Below is a small trained network, with its code and all its weights. Each question gives an input and a class and asks what happens when units are switched off, that is, made to give their printed mean instead of their output.

import numpy as np


def w(rows, s, z=0):
    codes = np.array(rows[::2]) - 128.0
    scale = np.full(codes.shape[1], s)
    scale[-1] = z or s
    return codes * scale


def norm(h):
    return h / np.sqrt((h * h).mean(-1, keepdims=True) + 1e-5)


def f(y):
    return np.maximum(y, 0)


def log_softmax(a):
    a = a - a.max(-1, keepdims=True)
    return a - np.log(np.exp(a).sum(-1, keepdims=True))


def net(x, mask):
    res = np.array(x, float).reshape(1, 8) / 4 @ E
    u = 0
    for l in range(3):
        y = f(norm(res) @ A[l][:, :-1].T + A[l][:, -1])
        res = res + np.where(mask[u : u + 4], y, B[l][:, -1]) @ B[l][:, :-1]
        u += 4
    return log_softmax(norm(res)[-1] @ U[:, :-1].T + U[:, -1])


A, B = {}, {}
E = w([
[129,129,114,128,121,106,111],'x0',
[141,122,143,115,118,144,133],'x1',
[210,82,34,31,197,130,192],'x2',
[78,146,171,127,141,187,209],'x3',
[136,118,147,110,102,139,142],'x4',
[103,129,125,148,160,122,143],'x5',
[45,195,195,210,67,114,47],'x6',
[3,6,12,61,110,250,49],'x7',
],0.0064)
A[0] = w([
[12,2,101,93,120,136,90,205],'L0N1',
[148,192,186,184,162,222,150,251],'L0N2',
[131,37,172,25,247,35,122,189],'L0N3',
[169,186,119,165,109,91,213,212],'L0N4',
],0.0064,0.0026)
B[0] = w([
[252,130,151,112,186,170,75,255],'L0N1',
[190,53,130,167,105,82,39,200],'L0N2',
[81,130,115,134,42,146,187,206],'L0N3',
[129,18,45,126,65,88,160,204],'L0N4',
],0.011,0.0072)
A[1] = w([
[22,169,175,63,177,170,52,80],'L1N1',
[209,93,90,81,254,151,143,253],'L1N2',
[181,98,116,43,182,219,113,147],'L1N3',
[79,168,95,111,163,120,24,123],'L1N4',
],0.0064,0.0015)
B[1] = w([
[187,141,155,236,168,252,102,144],'L1N1',
[34,178,144,41,139,96,146,254],'L1N2',
[110,196,125,131,124,88,73,254],'L1N3',
[178,81,143,168,82,136,167,161],'L1N4',
],0.012,0.007)
A[2] = w([
[142,254,155,71,65,21,21,125],'L2N1',
[121,114,200,106,183,85,65,41],'L2N2',
[156,133,165,136,200,223,29,31],'L2N3',
[146,120,116,86,174,177,94,253],'L2N4',
],0.0066,0.0015)
B[2] = w([
[115,67,175,147,163,150,126,254],'L2N1',
[118,85,144,83,154,129,150,168],'L2N2',
[185,200,164,117,180,121,247,201],'L2N3',
[105,193,126,150,119,174,113,191],'L2N4',
],0.014,0.0075)
U = w([
[158,61,84,181,83,63,113,252],'0',
[78,179,216,69,245,154,122,150],'1',
[52,123,205,239,129,58,74,63],'2',
[158,226,150,220,172,213,111,77],'3',
[114,126,69,79,115,65,216,76],'4',
[15,205,35,44,169,182,104,36],'5',
],0.011,0.0026)

Each question gives the input, the list of numbers given to net, and the class t.
The units are the neurons (one row each of A and B). Each row of codes is followed by its name. A weight is (code - 128) times the scale printed after its matrix; where a second scale follows, it is the last column's (A, B and U).
mask holds one flag per neuron, layer by layer. A switched-off neuron (its flag False) gives its mean, the last column of its row in B, instead of its output. The means were averaged over made-up inputs and are rounded, as every weight is.
A unit's drop is (log p(t) with every unit on - log p(t) with that unit switched off) / (log p(t) with every unit on - log p(t) with every unit switched off).
The circuit of an input: a set's keep is (log p(t) with only the set's units on - log p(t) with every unit switched off) / (log p(t) with every unit on - log p(t) with every unit switched off). Starting from all 12 units, units are removed one at a time, each time the one whose removal leaves the highest keep (on an exact tie, the one counted first), for as long as the keep stays at least 0.8.
units of the circuit, in order: the units of the circuit, biggest drop first
most important unit: the unit with the biggest drop
top k neurons: the k neurons with the biggest drops, biggest first
k most important neurons of layer l: the k neurons of layer l with the biggest drops, biggest first
input [2,5,-5,-8,-6,7,0,-6], class 0: top 3 neurons : [L1N2, L0N4, L1N3]
input [-5,4,-2,1,0,-3,-2,8], class 1: units of the circuit, in order : [L0N1, L2N3]
input [7,1,-8,0,-8,-1,0,-8], class 0: 2 most important neurons of layer 1 : [L1N2, L1N3]
input [-1,-6,-2,2,-6,2,4,7], class 3: top neuron : [L1N1]
input [4,-7,1,-6,8,-2,3,-4], class 0: top 2 neurons : [L0N4, L1N2]
input [-6,8,5,-6,7,-5,-1,3], class 5: units of the circuit, in order : [L0N2, L2N4]
input [-4,2,-8,5,2,8,6,1], class 3: units of the circuit, in order : [L0N4, L1N1]
input [3,-2,-7,-8,-4,-4,0,7], class 1: top 3 neurons : [L0N1, L0N3, L2N3]
input [2,8,5,-8,0,7,4,2], class 1: top 2 neurons : [L2N1, L0N4]
input [1,-4,-2,5,-8,2,-7,8], class 1: 2 most important neurons of layer 1 : [L1N3, L1N2]
input [4,6,2,0,4,2,0,0], class 4: 2 most important neurons of layer 0 : [L0N3, L0N2]
input [-5,-7,-4,3,-3,-4,1,2], class 3: top 2 neurons : [L1N2, L1N4]
input [2,8,-7,4,7,0,-2,-8], class 0: top 3 neurons : [L0N4, L1N2, L1N3]
input [-7,-7,1,-8,6,7,1,4], class 1: most important neuron of layer 1 : [L1N2]
input [-7,3,6,3,-6,8,-5,3], class 5: top 2 neurons : [L0N3, L2N3]
input [-6,-7,-3,-5,2,-8,0,5], class 1: top 2 neurons : [L0N1, L1N2]
input [7,0,-2,5,4,-4,-7,7], class 1: 2 most important neurons of layer 0 : [L0N1, L0N4]
input [-4,-4,8,3,-1,-4,3,-3], class 0: 3 most important neurons of layer 0 : [L0N4, L0N1, L0N3]
input [3,-1,-3,5,7,7,2,6], class 3: top 4 neurons : [L1N1, L0N4, L2N4, L1N4]
input [-2,-5,4,6,4,0,-3,-3], class 4: most important unit : L2N1
